Below is a small trained network, with its code and all its weights. Each question gives an input and a target symbol and asks what happens when units are switched off, that is, made to give their printed mean instead of their output.

import numpy as np


def w(rows, s, z=0):
    codes = np.array(rows[::2]) - 128.0
    scale = np.full(codes.shape[1], s)
    scale[-1] = z or s
    return codes * scale


def f(y):
    return np.maximum(y, 0)


def softmax(a):
    e = np.exp(a - a.max(-1, keepdims=True))
    return e / e.sum(-1, keepdims=True)


def log_softmax(a):
    a = a - a.max(-1, keepdims=True)
    return a - np.log(np.exp(a).sum(-1, keepdims=True))


def net(x, mask):
    ids = ['ΓΘΛΞΦΨβημπτ'.index(c) for c in x.split()]
    T = len(ids)
    res = E[ids] + P[:T]
    r = res
    for j in range(2):
        rows = slice(2 * j, 2 * j + 2)
        q, k, v = (r @ M[0][rows].T for M in (Q, K, V))
        z = softmax(np.where(np.tri(T) > 0, q @ k.T / 2**0.5, -1e9)) @ v
        o = O[0][rows]
        res = res + np.where(mask[j], z, o[:, -1]) @ o[:, :-1]
    y = f(res @ A[0][:, :-1].T + A[0][:, -1])
    res = res + np.where(mask[2:10], y, B[0][:, -1]) @ B[0][:, :-1]
    return log_softmax(res[-1] @ U[:, :-1].T + U[:, -1])


Q, K, V, O, A, B = {}, {}, {}, {}, {}, {}
E = w([
[85,116,55],'Γ',
[64,109,116],'Θ',
[142,134,179],'Λ',
[170,95,108],'Ξ',
[7,127,93],'Φ',
[164,159,66],'Ψ',
[38,132,104],'β',
[169,107,211],'η',
[66,15,172],'μ',
[97,78,127],'π',
[70,144,198],'τ',
],0.019)
P = w([
[139,4,151],'0',
[153,10,146],'1',
[145,22,163],'2',
[121,23,180],'3',
[128,23,172],'4',
[125,46,197],'5',
[111,49,209],'6',
[93,54,211],'7',
],0.0032)
Q[0] = w([
[40,2,184],'H1',
[228,37,157],'H1',
[102,16,25],'H2',
[225,82,182],'H2',
],0.0086)
K[0] = w([
[88,3,147],'H1',
[154,112,149],'H1',
[110,73,65],'H2',
[167,123,133],'H2',
],0.021)
V[0] = w([
[77,137,120],'H1',
[177,203,81],'H1',
[162,223,158],'H2',
[79,161,250],'H2',
],0.012)
O[0] = w([
[39,160,92,144],'H1',
[67,3,46,10],'H1',
[86,6,62,62],'H2',
[88,40,133,171],'H2',
],0.0076,0.013)
A[0] = w([
[154,152,136,217],'N1',
[163,174,60,161],'N2',
[120,86,153,99],'N3',
[163,140,153,177],'N4',
[130,139,161,99],'N5',
[84,179,170,175],'N6',
[188,123,6,2],'N7',
[73,156,63,133],'N8',
],0.017,0.0082)
B[0] = w([
[158,125,53,201],'N1',
[101,80,39,159],'N2',
[98,48,218,142],'N3',
[169,122,137,198],'N4',
[136,120,177,178],'N5',
[104,147,118,253],'N6',
[89,87,255,141],'N7',
[20,152,52,144],'N8',
],0.0081,0.022)
U = w([
[134,182,36,89],'Γ',
[133,186,115,198],'Θ',
[161,123,143,190],'Λ',
[255,118,60,115],'Ξ',
[46,193,123,2],'Φ',
[115,60,74,199],'Ψ',
[72,186,114,77],'β',
[205,59,173,74],'η',
[163,177,144,81],'μ',
[193,199,119,211],'π',
[37,117,207,55],'τ',
],0.0094,0.01)

Each question gives the input, a string of symbols that net reads in full, and the target symbol t.
The units are the heads (2 rows each of Q, K, V and O) and the neurons (one row each of A and B). Each row of codes is followed by its name. A weight is (code - 128) times the scale printed after its matrix; where a second scale follows, it is the last column's (O, A, B and U).
mask holds one flag per unit, heads first, then neurons. A switched-off unit (its flag False) gives its mean, the last column of its rows in O or B, instead of its output. The means were averaged over made-up inputs and are rounded, as every weight is.
A unit's drop is (log p(t) with every unit on - log p(t) with that unit switched off) / (log p(t) with every unit on - log p(t) with every unit switched off).
The circuit of an input: a set's keep is (log p(t) with only the set's units on - log p(t) with every unit switched off) / (log p(t) with every unit on - log p(t) with every unit switched off). Starting from all 10 units, units are removed one at a time, each time the one whose removal leaves the highest keep (on an exact tie, the one counted first), for as long as the keep stays at least 0.8.
circuit, biggest first: the units of the circuit, biggest drop first
top k neurons: the k neurons with the biggest drops, biggest first
drop of u: that unit's drop, to one decimal
input τ Ψ Λ Φ, target Φ: circuit, biggest first => (H1 N8)
input Ξ τ β, target Φ: circuit, biggest first => (H1 N8 N4)
input β Ψ τ, target τ: circuit, biggest first => (H2 N1 H1)
input η Γ Γ Θ Ψ, target Ψ: top 2 neurons => (N2 N7)
input Ψ τ Φ η τ, target τ: top 2 neurons => (N1 N3)
input τ Θ π Ψ Ξ, target Ξ: top neuron => (N6)
input π Ξ τ π τ Ξ η, target η: top 3 neurons => (N3 N6 N8)
input Ψ β Γ Λ η τ Γ, target Γ: top 2 neurons => (N2 N8)
input Λ η Ξ η β τ Γ, target Γ: drop of N7 => 0.1
input Ψ Γ τ Φ μ π, target π: drop of H1 => 0.3
input η Θ η, target η: drop of H1 => 0.2
